Here is a tiny trained network, its code and every weight. The questions are about switching its units off for an input and a target symbol, where a switched-off unit gives its printed mean instead of its output.

import numpy as np


def w(rows, s, z=0):
    codes = np.array(rows[::2]) - 128.0
    scale = np.full(codes.shape[1], s)
    scale[-1] = z or s
    return codes * scale


def norm(h):
    return h / np.sqrt((h * h).mean(-1, keepdims=True) + 1e-5)


def f(y):
    return np.maximum(y, 0)


def softmax(a):
    e = np.exp(a - a.max(-1, keepdims=True))
    return e / e.sum(-1, keepdims=True)


def log_softmax(a):
    a = a - a.max(-1, keepdims=True)
    return a - np.log(np.exp(a).sum(-1, keepdims=True))


def net(x, mask):
    ids = ['βγζηλμξπσφψω'.index(c) for c in x.split()]
    T = len(ids)
    res = E[ids] + P[:T]
    u = 0
    for l in range(3):
        q, k, v = (norm(res) @ M[l].T for M in (Q, K, V))
        z = softmax(np.where(np.tri(T) > 0, q @ k.T / 2**0.5, -1e9)) @ v
        res = res + np.where(mask[u], z, O[l][:, -1]) @ O[l][:, :-1]
        u += 1
        y = f(norm(res) @ A[l][:, :-1].T + A[l][:, -1])
        res = res + np.where(mask[u : u + 4], y, B[l][:, -1]) @ B[l][:, :-1]
        u += 4
    return log_softmax(norm(res)[-1] @ U[:, :-1].T + U[:, -1])


Q, K, V, O, A, B = {}, {}, {}, {}, {}, {}
E = w([
[132,73,184,150,147],'β',
[178,41,195,111,209],'γ',
[81,93,133,85,104],'ζ',
[151,60,185,131,121],'η',
[93,179,105,60,232],'λ',
[89,42,140,111,128],'μ',
[66,164,61,77,80],'ξ',
[75,128,113,124,123],'π',
[125,93,110,154,34],'σ',
[195,138,145,140,223],'φ',
[7,126,90,114,170],'ψ',
[90,124,203,132,62],'ω',
],0.013)
P = w([
[84,124,92,120,135],'0',
[91,83,81,104,107],'1',
[74,136,127,153,150],'2',
[140,155,75,1,191],'3',
[82,142,126,140,147],'4',
[129,68,78,48,112],'5',
[81,148,126,141,148],'6',
[92,78,75,100,46],'7',
[80,148,126,144,149],'8',
[125,110,58,46,130],'9',
[86,151,128,131,156],'10',
[94,90,67,80,65],'11',
],0.0064)
Q[0] = w([
[183,126,155,46,188],'0.h0',
[254,151,132,69,75],'0.h0',
],0.0055)
K[0] = w([
[131,59,190,203,72],'0.h0',
[3,95,187,18,51],'0.h0',
],0.0046)
V[0] = w([
[87,88,34,167,137],'0.h0',
[2,96,102,224,106],'0.h0',
],0.0036)
O[0] = w([
[116,49,1,111,61,218],'0.h0',
[155,168,140,89,172,250],'0.h0',
],0.008,0.0023)
A[0] = w([
[91,168,148,61,209,241],'0.n0',
[152,66,118,225,55,241],'0.n1',
[208,103,247,185,113,4],'0.n2',
[160,71,139,253,125,86],'0.n3',
],0.0045,0.0027)
B[0] = w([
[138,92,32,164,60,208],'0.n0',
[254,116,104,12,164,252],'0.n1',
[166,188,181,207,186,141],'0.n2',
[97,159,85,104,163,149],'0.n3',
],0.0062,0.0045)
Q[1] = w([
[153,135,229,254,184],'1.h0',
[171,165,147,157,154],'1.h0',
],0.0048)
K[1] = w([
[157,40,139,175,255],'1.h0',
[149,223,120,155,196],'1.h0',
],0.0054)
V[1] = w([
[192,109,182,234,2],'1.h0',
[18,115,181,38,212],'1.h0',
],0.0029)
O[1] = w([
[249,153,197,2,163,10],'1.h0',
[74,131,118,193,175,88],'1.h0',
],0.006,0.0013)
A[1] = w([
[107,45,130,76,54,252],'1.n0',
[175,161,86,91,11,142],'1.n1',
[91,220,208,152,138,59],'1.n2',
[174,184,92,253,146,50],'1.n3',
],0.0054,0.0039)
B[1] = w([
[138,112,190,85,220,254],'1.n0',
[125,188,133,19,168,190],'1.n1',
[34,130,160,2,67,129],'1.n2',
[171,95,108,97,41,133],'1.n3',
],0.0065,0.0092)
Q[2] = w([
[178,140,3,187,64],'2.h0',
[234,54,70,14,252],'2.h0',
],0.0038)
K[2] = w([
[170,68,5,148,166],'2.h0',
[253,213,142,189,218],'2.h0',
],0.0055)
V[2] = w([
[78,131,187,142,23],'2.h0',
[3,124,219,86,114],'2.h0',
],0.004)
O[2] = w([
[168,109,125,25,255,2],'2.h0',
[81,180,200,62,162,107],'2.h0',
],0.0092,0.0037)
A[2] = w([
[164,40,88,62,63,5],'2.n0',
[71,67,36,136,134,59],'2.n1',
[191,97,255,148,73,206],'2.n2',
[29,133,34,139,9,222],'2.n3',
],0.0053,0.0018)
B[2] = w([
[229,105,6,157,122,253],'2.n0',
[174,162,191,140,164,204],'2.n1',
[142,254,106,131,151,194],'2.n2',
[146,100,163,139,68,233],'2.n3',
],0.008,0.0041)
U = w([
[119,188,170,227,176,87],'β',
[137,111,188,187,223,3],'γ',
[61,94,175,81,147,9],'ζ',
[192,254,209,140,185,115],'η',
[55,190,43,190,109,107],'λ',
[92,9,173,105,192,141],'μ',
[61,154,113,85,95,76],'ξ',
[56,93,176,123,81,148],'π',
[209,119,51,22,119,168],'σ',
[190,76,66,200,72,163],'φ',
[53,95,105,131,114,186],'ψ',
[118,187,226,28,161,178],'ω',
],0.009,0.0048)

Each question gives the input, a string of symbols that net reads in full, and the target symbol t.
The units are the heads (2 rows each of Q, K, V and O) and the neurons (one row each of A and B). Each row of codes is followed by its name. A weight is (code - 128) times the scale printed after its matrix; where a second scale follows, it is the last column's (O, A, B and U).
mask holds one flag per unit, layer by layer, with each layer's heads first. A switched-off unit (its flag False) gives its mean, the last column of its rows in O or B, instead of its output. The means were averaged over made-up inputs and are rounded, as every weight is.
A unit's drop is (log p(t) with every unit on - log p(t) with that unit switched off) / (log p(t) with every unit on - log p(t) with every unit switched off).
The circuit of an input: a set's keep is (log p(t) with only the set's units on - log p(t) with every unit switched off) / (log p(t) with every unit on - log p(t) with every unit switched off). Starting from the 12 units with the biggest drops (on a tie, the unit counted first), units are removed one at a time, each time the one whose removal leaves the highest keep (on an exact tie, the one counted first), for as long as the keep stays at least 0.8.
circuit, biggest first: the units of the circuit, biggest drop first
unit that matters most: the unit with the biggest drop
k most important neurons: the k neurons with the biggest drops, biggest first
k most important neurons of layer l: the k neurons of layer l with the biggest drops, biggest first
drop when u is switched off: that unit's drop, to one decimal
input ω ω μ η, target ω: circuit, biggest first : (2.h0; 0.h0)
input σ λ μ φ φ η, target φ: 2 most important neurons : (1.n1; 2.n0)
input λ σ λ ω β σ β σ π, target π: unit that matters most : 0.n1
input ξ β μ μ, target μ: circuit, biggest first : (0.n1; 1.h0; 1.n1; 2.n1)
input λ β ζ φ ξ β, target φ: circuit, biggest first : (2.h0; 1.n1)
input μ π η λ φ λ, target φ: 4 most important neurons : (0.n0; 2.n3; 1.n0; 1.n1)
input π γ μ γ σ π σ, target σ: circuit, biggest first : (1.n1; 0.n1)
input λ σ σ, target σ: 2 most important neurons : (0.n1; 1.n1)
input β λ σ β σ φ, target φ: 2 most important neurons of layer 1 : (1.n0; 1.n1)
input π σ σ β μ η λ, target λ: circuit, biggest first : (1.n0; 0.n1; 1.n1)
input ω σ ω σ, target ω: circuit, biggest first : (2.h0; 0.h0; 0.n0)
input γ μ σ σ σ η σ ζ μ λ η, target η: circuit, biggest first : (2.n2; 0.n2)
input λ σ ω φ φ β, target φ: 2 most important neurons of layer 1 : (1.n1; 1.n2)
input σ λ φ η λ μ λ ω, target ω: unit that matters most : 1.n0
input σ ζ μ ξ ζ ζ η λ π β, target μ: 3 most important neurons : (0.n1; 2.n0; 1.n0)
input η β φ ζ, target φ: 2 most important neurons of layer 0 : (0.n0; 0.n1)
input μ π σ φ σ π, target φ: 2 most important neurons : (0.n1; 2.n3)
input σ σ λ ψ ζ σ μ β β, target β: 2 most important neurons of layer 2 : (2.n0; 2.n2)
input ζ φ φ π, target φ: 2 most important neurons of layer 2 : (2.n3; 2.n1)
input μ β ξ μ ψ μ η σ β φ, target φ: most important neuron : (1.n0)
input σ μ σ σ σ σ μ η σ ω β, target β: 3 most important neurons of layer 2 : (2.n0; 2.n2; 2.n1)
input η σ π ω η λ η, target η: drop when 0.n2 is switched off : 0.2
input β σ β σ μ ω, target ω: drop when 0.h0 is switched off : 0.0
input ζ φ φ μ β ξ λ σ φ μ, target φ: drop when 2.n0 is switched off : 0.2
input σ ζ φ μ, target φ: drop when 2.h0 is switched off : 0.5
